[[116 113 149]
 [138 130 138]
 [145 153 123]
 [123 113 142]
 [147 144 108]]
->
[149 130 145]

[[106 104 135 104]
 [138 143 127 157]
 [147 157 106 102]]
->
[104 127 157]

[[144 114]
 [113 100]]
->
[114 113]

[[110 133 100 110]
 [143 114 117 139]
 [149 111 155 136]
 [124 139 143 136]]
->
[110 117 111 124]

[[128  99]
 [121 113]
 [131 137]
 [132 145]
 [129 133]]
->
[ 99 121]

[[126 133 132 123]
 [154 109 105 133]
 [117 139 139 118]
 [111 144 134 125]]
->
[123 105 139 111]

[[116 127 126 106]
 [123 121 127 132]
 [127 133 114 121]]
->
[106 127 133]
---
[[149 106 109 117 109]
 [147 108 110 118 110]
 [158  99 107 118 115]]
->
[109 118 107]

[[136 126 123 135]
 [121 133 132 117]
 [125 127 131 153]]
->
[135 132 127]

[[125 135 131 149 108]
 [115 126 121 148 114]
 [105 134 142 134 151]
 [144 147 117 122 100]
 [146 143 110 142 106]]
->
[108 148 142 147 146]

[[122  99 150 153]
 [146 147 128 129]
 [111 137 105 128]]
->
[153 128 137]

[[132 113 135 102 141]
 [152 128 113 141 136]
 [144 132 118 151 130]]
->
[141 141 118]

[[155 120]
 [149 105]
 [124 122]
 [154 146]]
->
[120 149]

[[112 154 140]
 [130 132 137]
 [105 116 130]
 [110 118 123]]
->
[140 132 105]
---
[[111 129 134 124 124 129 131 126]
 [150 121 135 131 129 123 115 127]
 [132 121 120 126 126 135 133 130]
 [127 133 137 130 134 132 152 128]
 [124 121 127 131 124 130 126 132]]
->
[[111 129 134 124 124 129 131 126]
 [124 121 127 131 124 130 126 132]
 [127 133 137 130 134 132 152 128]
 [132 121 120 126 126 135 133 130]
 [150 121 135 131 129 123 115 127]]

[[125 140]
 [135 151]
 [128 155]
 [152 108]
 [146 105]]
->
[[125 140]
 [128 155]
 [135 151]
 [146 105]
 [152 108]]

[[148 108 122 115 125 115 108 132 120 132 142 142]
 [145 118 113 116 120 134 141 125  99 136 125 108]
 [123 145 150 156 145 124 128 108 130 105 146 135]
 [113 149 148 132 120 139 133 131 131 122 142 125]]
->
[[113 149 148 132 120 139 133 131 131 122 142 125]
 [123 145 150 156 145 124 128 108 130 105 146 135]
 [145 118 113 116 120 134 141 125  99 136 125 108]
 [148 108 122 115 125 115 108 132 120 132 142 142]]

[[155 149]
 [133 129]
 [103 105]]
->
[[103 105]
 [133 129]
 [155 149]]

[[113 110 131 142 149 145]
 [139 108 108 124 148 135]
 [115 126 106 117 116 135]
 [148 146 134 131 141 139]
 [109 143 142 109 130 111]
 [149 140 150 119 115 143]
 [144 111 117 141 107 110]]
->
[[109 143 142 109 130 111]
 [113 110 131 142 149 145]
 [115 126 106 117 116 135]
 [139 108 108 124 148 135]
 [144 111 117 141 107 110]
 [148 146 134 131 141 139]
 [149 140 150 119 115 143]]

[[152 110 114 131 127]
 [123 112 124 129 120]]
->
[[123 112 124 129 120]
 [152 110 114 131 127]]
